Below are the code and all the weights of a small trained network. Each question names an input and a class and asks about switching units off, where a switched-off unit gives its printed mean instead of its output.

import numpy as np


def w(rows, s, z=0):
    codes = np.array(rows[::2]) - 128.0
    scale = np.full(codes.shape[1], s)
    scale[-1] = z or s
    return codes * scale


def f(y):
    return y / 2 * (1 + np.tanh(0.7978845608 * (y + 0.044715 * y**3)))


def log_softmax(a):
    a = a - a.max(-1, keepdims=True)
    return a - np.log(np.exp(a).sum(-1, keepdims=True))


def net(x, mask):
    res = np.array(x, float).reshape(1, 4) / 4 @ E
    y = f(res @ A[0][:, :-1].T + A[0][:, -1])
    res = res + np.where(mask, y, B[0][:, -1]) @ B[0][:, :-1]
    return log_softmax(res[-1] @ U[:, :-1].T + U[:, -1])


A, B = {}, {}
E = w([
[132,141,121,137,131,130,125,127,123,126],'x0',
[151,84,2,100,51,134,161,138,120,104],'x1',
[100,110,116,214,116,88,126,179,158,118],'x2',
[221,156,140,103,150,69,105,141,190,156],'x3',
],0.017)
A[0] = w([
[150,106,70,121,101,109,140,139,145,126,18],'neuron 0',
[147,105,61,118,117,118,146,141,145,129,206],'neuron 1',
[162,162,208,157,162,68,105,140,173,137,128],'neuron 2',
[123,119,159,129,135,76,106,122,142,151,115],'neuron 3',
[238,152,123,76,135,83,117,126,174,139,100],'neuron 4',
[105,164,229,146,159,149,112,108,105,134,211],'neuron 5',
[113,124,128,76,127,184,116,100,97,110,171],'neuron 6',
[13,114,144,177,122,187,140,126,76,117,48],'neuron 7',
[89,101,90,162,113,127,139,154,136,121,6],'neuron 8',
[76,91,99,241,114,66,137,188,179,126,149],'neuron 9',
[51,122,132,161,131,166,145,123,90,123,230],'neuron 10',
[208,138,116,98,135,96,137,130,165,136,9],'neuron 11',
[121,132,114,118,108,134,64,117,120,113,165],'neuron 12',
[97,161,234,134,171,175,120,105,93,135,60],'neuron 13',
[87,119,137,185,124,137,143,140,132,124,149],'neuron 14',
[137,123,193,248,144,68,109,171,198,123,125],'neuron 15',
],0.014,0.012)
B[0] = w([
[192,109,162,143,165,111,157,133,180,121,161],'neuron 0',
[69,167,140,120,128,150,97,114,80,149,200],'neuron 1',
[95,136,106,135,132,133,249,127,98,168,227],'neuron 2',
[156,182,94,145,139,136,153,137,107,115,160],'neuron 3',
[183,98,153,152,135,125,30,134,175,76,218],'neuron 4',
[199,83,168,157,147,114,37,149,212,106,251],'neuron 5',
[77,148,106,151,118,117,176,143,104,153,185],'neuron 6',
[190,127,169,154,169,110,163,146,189,147,208],'neuron 7',
[34,137,108,103,86,128,110,122,67,132,148],'neuron 8',
[217,102,172,139,155,117,35,133,197,95,229],'neuron 9',
[83,163,84,100,96,130,88,111,79,114,218],'neuron 10',
[93,107,137,99,109,134,40,120,116,135,168],'neuron 11',
[119,92,132,100,121,114,164,135,139,161,142],'neuron 12',
[128,120,115,92,94,129,9,114,108,90,220],'neuron 13',
[150,91,128,91,120,154,89,108,110,128,172],'neuron 14',
[70,152,96,122,118,136,255,124,89,161,235],'neuron 15',
],0.016,0.025)
U = w([
[88,127,112,80,96,109,54,94,128,108,19],'0',
[189,114,147,162,184,88,129,138,220,119,254],'1',
[53,189,58,133,131,134,253,118,85,202,172],'2',
],0.014,0.0031)

Each question gives the input, the list of numbers given to net, and the class t.
The units are the neurons (one row each of A and B). Each row of codes is followed by its name. A weight is (code - 128) times the scale printed after its matrix; where a second scale follows, it is the last column's (A, B and U).
mask holds one flag per neuron, in row order. A switched-off neuron (its flag False) gives its mean, the last column of its row in B, instead of its output. The means were averaged over made-up inputs and are rounded, as every weight is.
A unit's drop is (log p(t) with every unit on - log p(t) with that unit switched off) / (log p(t) with every unit on - log p(t) with every unit switched off).
The circuit of an input: a set's keep is (log p(t) with only the set's units on - log p(t) with every unit switched off) / (log p(t) with every unit on - log p(t) with every unit switched off). Starting from the 12 units with the biggest drops (on a tie, the unit counted first), units are removed one at a time, each time the one whose removal leaves the highest keep (on an exact tie, the one counted first), for as long as the keep stays at least 0.8.
units of the circuit, in order: the units of the circuit, biggest drop first
unit that matters most: the unit with the biggest drop
top k neurons: the k neurons with the biggest drops, biggest first
drop when u is switched off: that unit's drop, to one decimal
input [-5,-3,6,1], class 2: units of the circuit, in order : neuron 15
input [3,7,5,0], class 0: top 4 neurons : neuron 1; neuron 8; neuron 7; neuron 5
input [-5,-5,0,-3], class 0: top 2 neurons : neuron 13; neuron 10
input [-2,-3,3,-8], class 1: top 4 neurons : neuron 7; neuron 1; neuron 5; neuron 9
input [2,-7,6,4], class 2: top 2 neurons : neuron 15; neuron 2
input [-8,-8,-5,0], class 0: top 2 neurons : neuron 13; neuron 7
input [-5,6,6,-1], class 0: top 4 neurons : neuron 8; neuron 1; neuron 5; neuron 7
input [8,1,-5,-5], class 2: top 4 neurons : neuron 9; neuron 4; neuron 6; neuron 5
input [-6,1,-6,8], class 0: top 3 neurons : neuron 11; neuron 5; neuron 7
input [1,-7,5,2], class 2: top 3 neurons : neuron 15; neuron 2; neuron 4
input [-2,6,5,-1], class 0: top 4 neurons : neuron 8; neuron 1; neuron 5; neuron 7
input [2,-2,1,3], class 2: top 4 neurons : neuron 9; neuron 2; neuron 15; neuron 7
input [7,-3,-5,0], class 0: top 4 neurons : neuron 7; neuron 9; neuron 13; neuron 0
input [-8,4,8,-1], class 0: unit that matters most : neuron 8
input [2,8,-1,7], class 0: drop when neuron 7 is switched off : 1.2
input [1,-6,2,4], class 2: drop when neuron 15 is switched off : 0.9
input [2,5,-7,5], class 0: drop when neuron 9 is switched off : 0.0
